Each row of numbers stands for one object and depends on some of the facts below. Use the named rows to name the rest.

Some facts about the objects:
ω a <- zoler,rapalol,klugrur,skirek,bomek,fego,fastam,zaska,trisos,mivak,grome,zuzonar,plostum,dresur,drutrer,pliga,fabrom,traflir,lafis,tibrel,kliri,taden,stivis,skuger,nadruk,dugrimom,nuror,pibrol,gukodol,stodegri,stodrinil,dagas,brinak,driflak,godi,lasugik,brivim,plufir,buzek,nizer,fledel,stuplo,stedram,grumen,pipa,lekur,brazuklik,tupan,traskis,mosil,voti,raflak,ripas,nizis,plolok,koluk,faklor,tuplas,suklos,triske,mugrur,raskil,fliklol,droski,baplis,tonin,fluskemem,flibro,pledi,bragos,dufla,gegik,senem,gristo,vidolok,tafes,griske,nuzus,tobal,drodar,stemel,starus,lurun,skagrol,skazil,gebuk,drobre,puskam
ω b <- klaklir,stabim,sutru,grokar,trugrel,zavir,notrar,klibru,trotas,fabrekin,brumo,trodak,plafifir,flelas,lidel,gruskem,navul,plolur,kenom,ribu,plifidi,dotron,klabes,brakur,riduskel,pustotuk,skidol,dagil,klobusir,zugrim,bropu,susis,kagoskam,kelos,plabre,veklin,brolu,keli,kostes,zukla,tabuplon,kluzar,gire,klegem,flufas,skepeplur,gotru,stoskem,muzo,sovas,zipa,fotra,dipliple,flegrar,nodrin,pavor,gruskes,plograk,treku,bagral,drofem,netro,tilal,keber,staplas,stabru,gritin,broklen,gugaplok,gritri,beflar,pani,setros
{zoler,skepeplur} α ripas
{fego,pani} α muzo
{fego,pibrol,bropu} α brumo
{klibru} α grumen
{klibru,fabrom,staplas,starus} α drutrer
{trotas} α plostum
{trotas} α stabim
{trotas,kostes} α notrar
{trotas} α klobusir
{zaska} α vidolok
{zaska} α triske
{gruskem,kostes,lekur} α koluk
{fabrom} α zukla
{fabrom,skepeplur,nodrin} α ribu
{fabrom,bragos} α susis
{fabrom,lafis,driflak} α raskil
{lafis,broklen} α trugrel
{lafis,tilal} α lidel
{lafis} α plolok
{navul,skepeplur} α mosil
{navul,godi,nizis} α zavir
{navul} α gritri
{navul,broklen} α dagas
{kliri} α pustotuk
{kliri,plifidi,tafes} α stodrinil
{plifidi,gristo} α bomek
{plifidi,gristo,staplas} α lasugik
{stivis} α gugaplok
{stivis,kelos} α griske
{dugrimom} α taden
{skidol,tafes} α fastam
{skidol} α dotron
{driflak,tupan} α dagil
{godi} α traflir
{bropu} α brolu
{bropu} α plolur
{brivim} α trisos
{kelos} α stabru
{lekur,skepeplur} α keber
{tupan} α trodak
{tupan} α plafifir
{traskis} α zipa
{nizis} α beflar
{skepeplur} α sovas
{skepeplur,starus} α klegem
{flegrar} α pavor
{flegrar} α zuzonar
{bragos} α fledel
{bragos} α kluzar
{bragos} α brinak
{senem} α gegik
{senem} α puskam
{gristo} α pliga
{gristo} α pipa
{tilal} α tonin
{tobal} α brazuklik
{broklen,skagrol} α voti
{broklen} α kenom
{lurun} α rapalol
{lurun} α setros
{skagrol} α fotra
{pani} α stodegri
{drobre} α gukodol
{drobre} α mugrur
{zoler,rapalol,klugrur,stabim,grokar,trugrel,klibru,trotas,brumo,trodak,trisos,mivak,plafifir,plostum,dresur,gruskem,drutrer,pliga,fabrom,traflir,lafis,kenom,tibrel,kliri,plifidi,dotron,skuger,klabes,pibrol,skidol,dagas,dagil,klobusir,brinak,driflak,godi,zugrim,susis,brivim,plufir,kagoskam,kelos,plabre,fledel,stuplo,veklin,brolu,grumen,tupan,tabuplon,kluzar,traskis,mosil,voti,raflak,ripas,klegem,flufas,nizis,plolok,skepeplur,gotru,stoskem,muzo,sovas,tuplas,triske,zipa,fotra,dipliple,mugrur,raskil,fliklol,droski,nodrin,pavor,plograk,pledi,treku,dufla,gegik,senem,gristo,vidolok,tilal,tafes,griske,tobal,staplas,stabru,broklen,lurun,gugaplok,beflar,skazil,gebuk,pani,setros} τ c
{skirek,klaklir,bomek,sutru,fego,zavir,notrar,fastam,fabrekin,zaska,grome,zuzonar,flelas,lidel,navul,plolur,ribu,taden,stivis,brakur,nadruk,dugrimom,nuror,riduskel,gukodol,pustotuk,stodegri,stodrinil,bropu,lasugik,buzek,nizer,stedram,keli,kostes,pipa,lekur,brazuklik,zukla,gire,koluk,faklor,suklos,flegrar,baplis,gruskes,tonin,fluskemem,flibro,bragos,bagral,drofem,netro,nuzus,drodar,keber,stemel,gritin,starus,skagrol,gritri,drobre,puskam} τ d
klugrur μ: fledel,taden
skirek μ: tilal,dagil,triske
trugrel μ: fledel
fabrekin μ: grokar,tupan,plograk
zuzonar μ: tafes
flelas μ: klibru,plolok
gruskem μ: zukla,pustotuk,tupan,tabuplon
fabrom μ: skazil,pavor
tibrel μ: pavor,flegrar,stoskem
plifidi μ: fego,dufla
skuger μ: grokar,muzo,dagil
klabes μ: brolu,trotas,drutrer,gire
riduskel μ: grokar,pliga,lidel,tonin,dagas
stodegri μ: grome,stoskem,nadruk,pledi
skidol μ: grokar,koluk,trodak,pibrol,droski
klobusir μ: grokar
zugrim μ: staplas,susis,tabuplon,kostes,brivim
bropu μ: stemel
lasugik μ: skazil,staplas,plograk
kagoskam μ: lidel,pani,plolok,brivim
plabre μ: grokar,bagral,nadruk,raflak
veklin μ: netro,baplis,nuror,navul,pani,droski
keli μ: trisos,notrar,gritri,sutru,taden
lekur μ: pavor,plograk
brazuklik μ: tuplas
traskis μ: grokar,koluk,buzek,plufir
mosil μ: plafifir
voti μ: skazil,nuror,plufir,godi
gotru μ: nizis,navul,griske
faklor μ: nizer,lafis,triske
mugrur μ: dagil,stoskem
fliklol μ: tupan,trodak
gruskes μ: mivak,sovas,lafis
bragos μ: grokar,vidolok,zaska
senem μ: flegrar,driflak,klegem,griske
nuzus μ: stivis,rapalol,brumo,notrar,stemel,stoskem,tobal
drodar μ: drutrer
stabru μ: stodrinil,tafes
starus μ: zoler,dagas,fluskemem
gugaplok μ: baplis,dresur,dotron,taden
skagrol μ: skazil,dresur
gebuk μ: ribu,kluzar,kliri
setros μ: mivak,netro,pibrol,tabuplon,raskil,bomek,brivim
puskam μ: dipliple,stemel,nodrin

Known rows:
-6,-1,-5,-9,-1,6,-4,-13,6,6,-4,-9,1,3,-5,0,-9,9,38,-8,5,-15,7,-11,10,-13,14,-10,36,10,-2,3,-10,4,-25,10,3,3,19,8,-1,13,-12,3 : raskil
4,1,-6,10,24,-5,-4,-11,2,3,-5,-13,-21,10,6,-7,-20,-1,6,8,-5,2,-17,17,13,-16,5,-21,-20,1,0,-8,22,-10,2,1,13,-11,-14,-3,-20,-3,-9,-8 : bragos
9,5,-10,4,0,-2,16,2,4,-12,-2,-10,11,-7,1,10,11,-20,-2,-8,0,1,-2,-20,-7,-9,12,-1,22,11,6,19,-12,14,21,-5,3,2,10,11,19,-1,-10,10 : sovas
-2,3,16,-13,9,5,-14,13,-13,26,-3,-13,-4,7,-2,-11,-3,11,2,-9,20,2,13,-6,-11,10,2,-3,6,2,3,-9,4,-6,-19,2,0,5,12,-10,-10,16,4,-1 : fastam
-3,-6,-20,2,3,-3,5,-25,12,-6,0,2,-13,0,3,7,-18,4,20,1,-6,-4,-8,3,26,-6,9,-14,-5,0,2,-3,5,-5,-16,8,17,1,-1,5,-14,2,-4,-14 : driflak
8,-1,2,-3,-10,2,7,-8,9,-19,-8,3,5,-1,-10,4,4,-3,16,3,-12,-28,-2,9,14,-17,1,7,25,5,-10,7,-25,17,-6,3,-22,-17,16,10,16,-1,-18,19 : trugrel
-6,-2,-2,-7,3,1,-2,-10,1,8,-1,-5,0,1,2,1,-5,7,22,-8,7,-2,5,-11,-1,-3,7,-6,19,6,0,0,0,-2,-16,7,5,12,8,2,-4,8,-4,-3 : brinak
-14,0,12,2,12,5,-21,7,-12,19,1,-8,1,8,-6,-13,-1,9,10,5,1,-5,1,11,-8,-5,-2,2,5,-5,-11,-9,10,-5,-6,2,-9,2,-2,-6,-2,3,-1,4 : zuzonar
-14,-5,6,-9,-8,3,-10,-1,-2,12,5,7,9,0,0,-3,2,15,16,-5,6,1,12,-8,-11,6,-4,5,18,-4,-4,-4,3,-5,-14,5,-4,17,1,0,1,4,6,-2 : griske
-1,-2,-1,-8,7,-3,0,-11,-2,11,-3,-11,-4,1,4,2,-7,3,18,-12,9,2,2,-16,-3,-1,11,-9,18,9,1,1,2,-3,-15,5,9,16,9,1,-4,10,-5,-3 : grumen
1,12,-6,6,-4,12,-1,20,6,-6,1,-5,14,-2,-12,-1,10,-8,-2,3,-5,-9,5,-1,7,-12,8,0,13,1,6,14,-16,15,19,-7,-1,-23,10,8,13,2,-7,10 : gritri
-13,3,-2,0,8,6,-16,9,-7,15,5,-3,0,3,-3,-9,-5,9,5,2,3,2,3,3,1,2,1,-5,-5,-8,2,-7,10,-7,-5,-1,10,0,-1,-3,-8,5,5,-7 : baplis
7,-1,14,-10,-24,3,7,10,4,-10,-1,16,12,-3,-2,1,14,3,-10,-3,2,-3,14,-5,-8,12,-14,16,10,-2,0,3,-18,7,2,0,-18,-4,5,1,10,-2,4,7 : muzo
-11,3,-2,1,7,7,-16,9,-3,15,5,-2,0,4,-2,-8,-6,10,5,3,3,3,5,3,0,1,1,-6,-6,-7,2,-6,11,-6,-4,0,10,0,-2,-3,-8,5,5,-7 : suklos
-13,2,0,2,7,10,-16,5,-2,17,2,-4,-1,7,-4,-8,-2,7,4,6,3,1,7,3,2,4,3,-5,-5,-9,0,-6,11,-2,-1,1,8,3,-3,-5,-10,9,7,-10 : stemel
-6,-6,-27,7,2,-1,4,-28,17,-11,2,6,-14,0,2,9,-21,6,23,7,-13,-9,-12,10,36,-12,9,-15,-9,-6,1,-2,6,-4,-15,7,20,-5,-4,7,-15,0,-5,-16 : lafis
-13,0,13,2,12,7,-20,5,-10,20,-1,-7,0,10,-6,-13,1,8,8,7,0,-5,5,10,-9,-4,-2,1,5,-4,-12,-10,11,-2,-4,4,-9,4,-3,-6,-4,3,1,2 : puskam
23,2,7,-10,-18,-7,16,7,14,-17,-6,12,2,-3,9,-1,3,0,-9,-3,2,6,3,-4,-4,0,-15,1,2,4,7,5,-7,-1,13,-3,-8,-13,-7,3,-1,-9,-6,5 : grokar
-10,-4,-4,-3,-1,-1,-4,-8,0,6,5,5,0,-1,4,2,-6,9,12,-1,1,4,1,-4,-1,4,-3,0,3,-6,-2,-4,8,-8,-10,3,6,16,-4,0,-4,0,5,-7 : mivak
9,4,10,4,4,1,0,13,-6,-6,-5,-3,0,3,-4,-3,7,-10,-20,8,-4,-6,-5,15,-1,-1,-5,8,-12,-2,-5,-1,-7,8,11,-7,-14,-18,2,-4,6,-4,-3,11 : flelas

Which object is each row?
No name comes twice in this set of rows, the named rows included.
0,11,0,2,-8,13,-5,25,4,-4,0,-4,18,-2,-15,-4,15,-6,0,2,-2,-10,11,-2,0,-11,5,4,21,2,6,13,-20,16,17,-5,-6,-23,12,9,16,4,-7,13  zavir
-10,-2,-19,9,10,-5,4,-13,2,2,6,-7,-2,-4,7,7,-8,-5,14,-3,-4,11,-11,-12,1,-8,11,-12,3,0,4,5,15,-5,8,1,22,17,-10,6,-1,-4,-1,-9  zoler
12,-2,1,0,-16,-4,14,2,4,-15,4,8,5,-9,-1,6,6,-6,-15,-4,-2,4,3,-3,-2,6,-5,8,-5,11,6,7,-14,2,1,1,-6,-9,0,2,5,-9,3,3  plograk
1,4,19,-18,14,4,-13,12,-17,27,-10,-20,-7,8,1,-12,-3,9,1,-14,27,2,13,-9,-14,12,5,-5,9,6,3,-10,3,-5,-24,1,-1,9,20,-13,-11,23,1,-1  stodrinil
14,1,2,-7,-9,-1,14,0,5,-13,-8,-1,3,-4,-1,7,6,-8,-4,-7,4,-7,4,-10,3,1,3,4,13,8,5,10,-20,12,-1,-2,-7,-5,16,4,8,4,-6,8  kluzar
1,5,11,-12,16,3,-10,8,-13,24,-7,-18,-9,8,1,-9,-7,6,1,-11,21,3,8,-7,-7,9,8,-9,1,5,5,-8,6,-7,-19,1,6,7,13,-11,-13,18,1,-4  pipa
-12,-8,-4,3,-4,-4,-5,-8,-3,5,14,2,2,-8,-2,2,-5,9,10,-4,0,9,0,-3,-6,4,2,0,-2,11,2,-3,4,-14,-19,11,6,8,-5,1,-5,-6,7,-6  skazil
-17,9,2,3,12,8,-19,24,-12,26,8,-17,18,1,-2,-11,8,2,12,-4,10,12,9,-18,-28,-8,9,-6,24,1,4,7,13,-4,21,-4,10,12,-4,1,9,4,0,6  koluk
11,-3,-6,1,-14,-6,17,-3,8,-21,0,16,-3,-6,6,10,2,-6,-21,3,-6,4,-5,3,9,10,-9,8,-21,-6,5,2,-5,1,8,-5,0,-4,-5,0,2,-10,8,-4  kelos
-14,2,-10,28,28,-4,-10,-2,-10,12,11,-21,-3,0,-1,-2,-4,-13,-3,7,-10,17,-15,5,-14,-17,15,-13,-15,10,0,2,27,-10,23,1,17,4,-25,0,-2,-14,-1,-2  lekur
-8,-9,14,-1,1,2,-9,-17,1,14,-2,2,-1,9,-2,-5,3,8,12,5,-3,-2,8,1,-13,0,-4,3,13,4,-15,-7,10,0,-6,11,-13,19,-10,-3,-3,0,2,-1  mugrur
-8,-2,-4,-9,4,-1,-4,-9,-3,7,-1,-5,0,0,3,2,-7,7,24,-9,7,-3,-1,-10,2,-2,7,-5,19,0,-2,-1,0,-2,-18,2,5,14,11,2,-1,9,-5,-1  fledel
29,-4,10,-4,0,-16,21,-9,-1,-19,-12,4,-16,0,14,5,-3,-9,-25,-1,-1,4,-14,8,0,6,-13,3,-24,3,-2,-4,-1,-2,4,-5,-11,-4,-7,-7,-4,-10,-3,3  skidol
14,6,12,1,2,-1,1,15,-1,-7,-7,-2,-2,3,-2,-7,5,-6,-18,7,-3,-5,-2,14,-3,-5,-8,4,-9,0,-2,0,-6,5,15,-6,-15,-21,-3,-3,2,-6,-7,11  riduskel
-17,-2,-1,1,0,-2,-8,3,-7,13,10,0,14,-4,4,-1,7,4,11,-5,4,15,4,-17,-23,2,0,3,16,-3,-1,3,13,-8,10,0,7,27,-10,1,8,-3,7,-1  plostum

Now the same objects, written a new way:
Named rows:
-6,9,-3,-5,-6,-7,-3,1,1,3,3,0,7,-4,11,-8,-7,0,-4,-5,2,3,0,8,2,-2 : dresur
10,-11,9,1,6,0,-9,-4,-1,-14,-5,-1,-2,-1,1,-2,17,2,3,3,-3,-4,22,-3,7,-4 : fotra
-1,-14,18,-6,-7,-3,-4,-12,-5,-10,-5,-2,-4,-12,7,-10,12,-2,14,5,-3,-11,3,1,2,-9 : brumo
12,3,-13,8,-5,-4,4,-4,-4,10,-8,4,8,1,-5,5,-5,-9,-9,-4,2,-7,15,1,3,12 : tonin
13,-1,20,-5,15,8,-7,2,4,-13,-6,9,-8,7,-5,1,4,8,-2,6,3,-1,12,-2,4,-2 : sovas
-5,5,-6,-5,-9,-8,-5,3,-1,2,2,-6,8,1,8,-5,-4,3,-5,2,-6,2,-5,5,-5,0 : tibrel
-2,1,-1,1,-9,-7,10,-2,-2,8,-6,8,8,-7,5,-3,-11,-12,-3,-2,8,-7,-7,3,0,11 : taden
-4,-14,3,9,0,2,1,0,-3,-2,0,-4,-11,1,-16,5,9,-5,10,6,3,-8,-8,-11,-5,1 : riduskel
-4,3,-18,6,-3,-2,5,3,0,15,8,-2,5,-5,-4,2,-9,-11,-5,-7,7,4,-11,-3,-8,2 : zaska
7,-7,9,1,5,3,-3,-9,-2,-11,-4,1,-5,-2,1,-2,17,4,7,0,-5,-3,18,-1,9,-4 : plafifir
-5,3,-13,6,-3,-4,7,5,1,14,4,-3,7,-3,3,5,-8,-8,-3,-5,5,4,-9,-5,-6,6 : dugrimom
-4,-3,13,-8,22,8,-4,13,10,-4,16,0,-11,1,-1,-1,-3,3,2,6,8,17,-16,-11,-12,-19 : trotas
-2,-15,6,7,4,1,6,-1,-1,-2,0,0,-8,-3,-8,3,8,-8,10,4,4,-5,-8,-9,-3,0 : brakur
-1,3,-9,3,-5,-3,8,-1,-2,13,-2,0,5,-7,0,6,-11,-9,-4,-5,3,0,-5,-3,-5,7 : nizer
6,-2,1,-1,28,14,-4,16,11,-14,14,0,-6,15,-10,-3,10,7,-7,-2,5,16,1,-7,-2,-8 : skepeplur
-6,3,-15,6,-3,-4,8,5,0,13,8,-5,5,-3,1,3,-7,-8,-4,-5,4,8,-13,-6,-5,3 : drobre
-15,1,-3,2,2,10,-1,-1,1,-11,11,-12,-16,10,-12,1,13,15,9,0,-8,4,-14,6,3,-9 : skidol
0,3,-11,1,-6,-1,7,-4,-4,13,0,1,7,-6,-5,-1,-11,-11,-3,-1,5,-4,-9,2,-6,4 : nadruk
0,1,-9,0,-5,-3,9,-1,-2,9,-1,3,11,-5,3,-2,-9,-12,-3,-2,6,-2,-9,0,-5,8 : stemel
16,-17,13,4,12,4,3,1,1,-11,-7,8,0,6,-9,-2,6,-12,-1,4,8,-11,11,-6,3,8 : gritri

Rows to name:
No name comes twice in this set of rows, the named rows included.
7,-6,8,2,2,4,-6,-10,-2,-11,-3,3,-8,0,-6,-4,16,4,5,-3,-2,-5,18,6,12,-5  trodak
-7,-6,8,5,0,13,13,-10,-4,-1,-9,7,-17,5,-15,7,4,3,12,0,-1,-9,-11,6,7,5  pustotuk
2,-2,24,-9,4,5,-13,4,1,-4,0,5,-14,0,-10,0,-6,4,5,17,2,-6,-9,-5,-11,-10  klobusir
11,-7,6,8,11,12,7,-3,-1,-8,-9,10,-10,12,-16,7,7,-1,1,1,4,-10,10,-1,8,11  zukla
5,11,-20,5,8,9,8,12,3,5,0,0,5,18,-11,10,-8,3,-14,-2,0,6,-5,-1,-5,13  starus
10,-2,15,0,7,9,-4,-6,1,-15,-10,9,-9,7,-5,1,9,10,2,1,-2,-6,18,7,14,0  susis
5,16,-4,-7,-1,5,1,-2,0,1,-9,4,6,10,5,3,-7,13,-8,0,-10,2,8,10,5,6  grumen
-6,-18,6,6,0,0,5,5,0,-10,0,-5,-5,3,-4,0,10,-6,9,6,3,-9,-13,-8,-4,5  keli
-9,-12,15,0,-4,-6,-6,0,-1,-12,-2,-2,-8,-2,4,-5,11,4,11,9,-5,-7,-1,-1,2,-4  gugaplok
15,-10,21,-2,13,10,3,6,3,-5,-14,11,-9,9,-14,7,-6,-3,1,12,9,-12,0,-10,-6,9  keber
1,12,-22,1,10,4,-2,11,7,-4,12,-6,11,20,-3,-5,1,10,-18,-8,-3,13,5,8,5,4  fabrom

